Below is a small trained network, with its code and all its weights. Each question gives an input and a class and asks what happens when units are switched off, that is, made to give their printed mean instead of their output.

import numpy as np


def w(rows, s, z=0):
    codes = np.array(rows[::2]) - 128.0
    scale = np.full(codes.shape[1], s)
    scale[-1] = z or s
    return codes * scale


def f(y):
    return y / 2 * (1 + np.tanh(0.7978845608 * (y + 0.044715 * y**3)))


def log_softmax(a):
    a = a - a.max(-1, keepdims=True)
    return a - np.log(np.exp(a).sum(-1, keepdims=True))


def net(x, mask):
    res = np.array(x, float).reshape(1, 4) / 4 @ E
    y = f(res @ A[0][:, :-1].T + A[0][:, -1])
    res = res + np.where(mask, y, B[0][:, -1]) @ B[0][:, :-1]
    return log_softmax(res[-1] @ U[:, :-1].T + U[:, -1])


A, B = {}, {}
E = w([
[67,75,159,207,107],'x0',
[231,34,84,149,97],'x1',
[155,113,175,150,255],'x2',
[70,76,78,73,186],'x3',
],0.0083)
A[0] = w([
[177,81,107,148,117,83],'neuron 1',
[155,128,143,148,181,13],'neuron 2',
[124,120,145,157,128,8],'neuron 3',
[150,160,163,134,76,178],'neuron 4',
[92,91,152,190,125,236],'neuron 5',
[88,80,161,161,101,68],'neuron 6',
[214,59,95,127,113,74],'neuron 7',
[87,161,122,125,125,3],'neuron 8',
[213,191,117,32,149,154],'neuron 9',
[81,229,147,101,153,100],'neuron 10',
[181,135,183,166,248,51],'neuron 11',
[179,156,168,160,104,56],'neuron 12',
[100,88,147,179,128,25],'neuron 13',
[79,167,172,148,127,87],'neuron 14',
[125,101,97,104,140,18],'neuron 15',
[177,181,149,181,102,75],'neuron 16',
[102,143,77,96,25,51],'neuron 17',
[67,58,58,66,155,74],'neuron 18',
],0.015,0.0047)
B[0] = w([
[60,117,165,138,143,183],'neuron 1',
[83,199,136,93,149,156],'neuron 2',
[97,183,122,136,177,121],'neuron 3',
[183,103,149,118,117,192],'neuron 4',
[161,81,50,143,119,217],'neuron 5',
[98,183,69,145,188,166],'neuron 6',
[37,95,162,143,95,225],'neuron 7',
[62,196,155,134,132,143],'neuron 8',
[121,123,27,182,166,252],'neuron 9',
[73,68,164,160,105,235],'neuron 10',
[150,165,125,28,80,254],'neuron 11',
[150,166,169,179,161,168],'neuron 12',
[88,204,78,147,156,152],'neuron 13',
[90,100,143,150,136,182],'neuron 14',
[100,187,143,171,138,133],'neuron 15',
[168,146,188,172,162,182],'neuron 16',
[134,169,104,5,120,225],'neuron 17',
[223,145,208,177,137,224],'neuron 18',
],0.026,0.009)
U = w([
[23,93,177,106,92,149],'0',
[118,187,139,3,102,15],'1',
[115,140,41,139,152,248],'2',
[182,169,215,138,146,216],'3',
[149,42,94,92,94,162],'4',
],0.013,0.0016)

Each question gives the input, the list of numbers given to net, and the class t.
The units are the neurons (one row each of A and B). Each row of codes is followed by its name. A weight is (code - 128) times the scale printed after its matrix; where a second scale follows, it is the last column's (A, B and U).
mask holds one flag per neuron, in row order. A switched-off neuron (its flag False) gives its mean, the last column of its row in B, instead of its output. The means were averaged over made-up inputs and are rounded, as every weight is.
A unit's drop is (log p(t) with every unit on - log p(t) with that unit switched off) / (log p(t) with every unit on - log p(t) with every unit switched off).
The circuit of an input: a set's keep is (log p(t) with only the set's units on - log p(t) with every unit switched off) / (log p(t) with every unit on - log p(t) with every unit switched off). Starting from the 12 units with the biggest drops (on a tie, the unit counted first), units are removed one at a time, each time the one whose removal leaves the highest keep (on an exact tie, the one counted first), for as long as the keep stays at least 0.8.
circuit, biggest first: the units of the circuit, biggest drop first
top k neurons: the k neurons with the biggest drops, biggest first
drop of u: that unit's drop, to one decimal
input [-6,0,-3,-8], class 3: top 2 neurons	(neuron 16; neuron 12)
input [-5,7,4,-7], class 0: top 3 neurons	(neuron 7; neuron 18; neuron 1)
input [6,5,-5,3], class 2: top 2 neurons	(neuron 11; neuron 6)
input [-2,-8,4,-8], class 0: circuit, biggest first	(neuron 10)
input [0,4,-7,-8], class 3: top 3 neurons	(neuron 16; neuron 12; neuron 11)
input [8,-7,5,-3], class 2: top 4 neurons	(neuron 5; neuron 6; neuron 7; neuron 13)
input [-8,-8,7,4], class 0: top 3 neurons	(neuron 10; neuron 17; neuron 5)
input [-2,-5,5,6], class 3: top 3 neurons	(neuron 18; neuron 17; neuron 7)
input [-7,7,1,2], class 0: top 3 neurons	(neuron 7; neuron 1; neuron 5)
input [6,7,-6,8], class 3: top 4 neurons	(neuron 18; neuron 10; neuron 9; neuron 11)
input [7,3,7,-7], class 1: top 4 neurons	(neuron 11; neuron 9; neuron 18; neuron 2)
input [-4,1,-3,5], class 3: top 2 neurons	(neuron 18; neuron 5)
input [-2,0,4,1], class 1: top 2 neurons	(neuron 11; neuron 5)
input [-5,-4,-4,0], class 2: top 4 neurons	(neuron 9; neuron 7; neuron 11; neuron 1)
input [0,1,-4,1], class 1: circuit, biggest first	(neuron 17)
input [4,0,-3,-2], class 2: drop of neuron 7	0.2
input [-6,-2,1,0], class 2: drop of neuron 9	0.6
input [3,1,-6,2], class 1: drop of neuron 17	0.7
